Below are the code and all the weights of a small trained network. Each question names an input and a target symbol and asks about switching units off, where a switched-off unit gives its printed mean instead of its output.

import numpy as np


def w(rows, s, z=0):
    codes = np.array(rows[::2]) - 128.0
    scale = np.full(codes.shape[1], s)
    scale[-1] = z or s
    return codes * scale


def norm(h):
    return h / np.sqrt((h * h).mean(-1, keepdims=True) + 1e-5)


def f(y):
    return y / 2 * (1 + np.tanh(0.7978845608 * (y + 0.044715 * y**3)))


def softmax(a):
    e = np.exp(a - a.max(-1, keepdims=True))
    return e / e.sum(-1, keepdims=True)


def log_softmax(a):
    a = a - a.max(-1, keepdims=True)
    return a - np.log(np.exp(a).sum(-1, keepdims=True))


def net(x, mask):
    ids = ['ΛΞαδεζησψω'.index(c) for c in x.split()]
    T = len(ids)
    res = E[ids] + P[:T]
    u = 0
    for l in range(3):
        q, k, v = (norm(res) @ M[l].T for M in (Q, K, V))
        z = softmax(np.where(np.tri(T) > 0, q @ k.T / 2**0.5, -1e9)) @ v
        res = res + np.where(mask[u], z, O[l][:, -1]) @ O[l][:, :-1]
        u += 1
        y = f(norm(res) @ A[l][:, :-1].T + A[l][:, -1])
        res = res + np.where(mask[u : u + 4], y, B[l][:, -1]) @ B[l][:, :-1]
        u += 4
    return log_softmax(norm(res)[-1] @ U[:, :-1].T + U[:, -1])


Q, K, V, O, A, B = {}, {}, {}, {}, {}, {}
E = w([
[117,149,134,105],'Λ',
[144,109,91,136],'Ξ',
[148,113,123,106],'α',
[182,142,134,168],'δ',
[111,85,171,155],'ε',
[130,126,131,147],'ζ',
[59,145,73,156],'η',
[155,155,176,129],'σ',
[152,4,132,121],'ψ',
[102,53,106,116],'ω',
],0.019)
P = w([
[205,96,134,139],'0',
[86,131,103,160],'1',
[120,158,58,144],'2',
[141,57,246,68],'3',
[69,130,122,163],'4',
[119,152,62,144],'5',
[139,53,242,68],'6',
[68,132,129,166],'7',
[121,152,60,144],'8',
[136,54,248,64],'9',
[64,126,125,163],'10',
[121,153,61,144],'11',
[146,45,227,53],'12',
[65,130,124,163],'13',
],0.013)
Q[0] = w([
[51,252,171,34],'0.h0',
[174,87,87,216],'0.h0',
],0.039)
K[0] = w([
[71,158,2,149],'0.h0',
[134,87,153,136],'0.h0',
],0.044)
V[0] = w([
[147,123,126,255],'0.h0',
[58,156,34,90],'0.h0',
],0.0033)
O[0] = w([
[85,94,222,209,11],'0.h0',
[162,145,27,253,2],'0.h0',
],0.0016,0.00044)
A[0] = w([
[134,206,160,232,93],'0.n0',
[142,239,142,99,4],'0.n1',
[48,105,76,173,238],'0.n2',
[154,254,64,176,78],'0.n3',
],0.029,0.0028)
B[0] = w([
[127,165,254,137,201],'0.n0',
[78,149,146,225,162],'0.n1',
[14,114,131,125,254],'0.n2',
[162,251,176,83,226],'0.n3',
],0.03,0.018)
Q[1] = w([
[37,254,7,212],'1.h0',
[75,42,47,156],'1.h0',
],0.017)
K[1] = w([
[14,124,124,3],'1.h0',
[90,59,97,115],'1.h0',
],0.029)
V[1] = w([
[138,159,183,4],'1.h0',
[108,131,34,67],'1.h0',
],0.026)
O[1] = w([
[100,106,128,2,192],'1.h0',
[248,185,118,113,5],'1.h0',
],0.013)
A[1] = w([
[87,198,51,125,3],'1.n0',
[124,252,13,139,2],'1.n1',
[43,141,42,173,167],'1.n2',
[49,132,200,108,20],'1.n3',
],0.027,0.0047)
B[1] = w([
[68,110,81,94,141],'1.n0',
[143,121,65,255,137],'1.n1',
[140,140,186,139,190],'1.n2',
[77,134,79,151,252],'1.n3',
],0.042,0.026)
Q[2] = w([
[174,30,1,54],'2.h0',
[33,47,228,146],'2.h0',
],0.022)
K[2] = w([
[241,147,53,101],'2.h0',
[132,4,209,152],'2.h0',
],0.024)
V[2] = w([
[196,2,207,34],'2.h0',
[55,46,204,147],'2.h0',
],0.021)
O[2] = w([
[44,254,177,140,47],'2.h0',
[107,138,101,247,250],'2.h0',
],0.019,0.024)
A[2] = w([
[69,161,135,131,160],'2.n0',
[162,116,123,64,12],'2.n1',
[138,77,104,180,115],'2.n2',
[189,122,253,169,1],'2.n3',
],0.04,0.0049)
B[2] = w([
[211,107,105,100,254],'2.n0',
[65,53,238,87,132],'2.n1',
[139,200,187,66,185],'2.n2',
[135,2,62,135,173],'2.n3',
],0.033,0.026)
U = w([
[162,174,49,217,131],'Λ',
[151,85,10,103,134],'Ξ',
[100,73,121,45,130],'α',
[183,116,139,105,255],'δ',
[79,121,179,169,47],'ε',
[126,194,145,71,178],'ζ',
[110,116,69,87,125],'η',
[126,177,214,203,68],'σ',
[146,47,92,206,155],'ψ',
[54,96,156,112,67],'ω',
],0.013,0.0047)

Each question gives the input, a string of symbols that net reads in full, and the target symbol t.
The units are the heads (2 rows each of Q, K, V and O) and the neurons (one row each of A and B). Each row of codes is followed by its name. A weight is (code - 128) times the scale printed after its matrix; where a second scale follows, it is the last column's (O, A, B and U).
mask holds one flag per unit, layer by layer, with each layer's heads first. A switched-off unit (its flag False) gives its mean, the last column of its rows in O or B, instead of its output. The means were averaged over made-up inputs and are rounded, as every weight is.
A unit's drop is (log p(t) with every unit on - log p(t) with that unit switched off) / (log p(t) with every unit on - log p(t) with every unit switched off).
The circuit of an input: a set's keep is (log p(t) with only the set's units on - log p(t) with every unit switched off) / (log p(t) with every unit on - log p(t) with every unit switched off). Starting from the 12 units with the biggest drops (on a tie, the unit counted first), units are removed one at a time, each time the one whose removal leaves the highest keep (on an exact tie, the one counted first), for as long as the keep stays at least 0.8.
units of the circuit, in order: the units of the circuit, biggest drop first
most important unit: the unit with the biggest drop
k most important neurons: the k neurons with the biggest drops, biggest first
top k neurons in layer l: the k neurons of layer l with the biggest drops, biggest first
input Λ ζ η α Λ Λ ζ, target ψ: most important unit : 0.n3
input ζ Ξ δ, target δ: units of the circuit, in order : [0.n3; 2.n3; 0.n2; 2.h0]
input ω Ξ ω α Λ Λ ω Λ ζ Λ, target Ξ: 3 most important neurons : [0.n3; 0.n1; 0.n2]
input Λ Λ ζ ε ζ α Λ ζ Λ δ, target ψ: units of the circuit, in order : [0.n3; 0.n2]
input ζ Λ ζ ζ σ ζ ψ Λ α σ ψ Λ, target Λ: units of the circuit, in order : [1.n1; 0.n3; 0.n0]
input α ψ ζ Λ ζ ζ ψ ψ Ξ, target Ξ: top 2 neurons in layer 0 : [0.n1; 0.n0]
input α Λ Λ Λ, target ζ: 4 most important neurons : [0.n1; 0.n0; 0.n3; 1.n3]
input δ ω Ξ η Λ Λ ζ σ Λ ζ, target α: 3 most important neurons : [0.n2; 0.n1; 2.n2]
input Λ Ξ ζ σ, target ψ: 4 most important neurons : [0.n3; 0.n2; 1.n3; 2.n3]
input δ Λ Ξ Λ Ξ Λ η Λ Ξ σ, target α: top 2 neurons in layer 2 : [2.n2; 2.n3]
input ω Λ Λ ε Λ ε α Ξ ε δ, target Ξ: units of the circuit, in order : [1.h0; 0.n0]
input α Λ ω Ξ, target ζ: 2 most important neurons : [0.n1; 1.n2]
input Λ Λ α ζ Λ Λ ω ε Λ Λ σ, target ψ: units of the circuit, in order : [0.n0; 2.n3; 0.n2]
input Λ Λ Ξ ψ Λ ζ ω, target ψ: units of the circuit, in order : [0.n2]
input ω Λ Ξ Ξ Λ σ Λ α ψ α, target Ξ: top 2 neurons in layer 0 : [0.n1; 0.n2]
input Ξ ζ ζ Λ Λ ζ ω Λ Λ ψ, target δ: units of the circuit, in order : [0.n2; 2.n2]
input ε Λ σ ψ, target σ: 4 most important neurons : [0.n3; 0.n0; 2.n2; 0.n1]
input Λ δ Λ ω, target ψ: top 2 neurons in layer 1 : [1.n3; 1.n2]
input Λ ω ζ ζ Λ α, target α: 3 most important neurons : [1.n2; 0.n0; 0.n1]
input ω ψ Λ Λ Ξ ε η Λ ζ, target ζ: 2 most important neurons : [0.n3; 0.n0]
input α σ Λ ω Λ η ψ ζ δ η σ Λ ε, target ζ: most important unit : 0.n1
input ε ω Λ ω, target σ: 2 most important neurons : [0.n3; 0.n0]
input δ Ξ Λ Λ ε ε ε ζ α ζ Λ η Λ, target α: 2 most important neurons : [0.n1; 2.n2]
input ψ Λ α ε, target Λ: 3 most important neurons : [0.n3; 1.n3; 0.n0]
input Ξ Λ ζ ω ζ Λ Λ ζ ζ Ξ, target δ: top 2 neurons in layer 1 : [1.n2; 1.n3]
input ψ Λ ζ ψ, target Λ: 4 most important neurons : [0.n3; 1.n3; 0.n0; 0.n2]
input Λ η Λ ω ζ Λ ε Λ Λ Ξ, target ψ: 3 most important neurons : [0.n3; 0.n2; 1.n3]
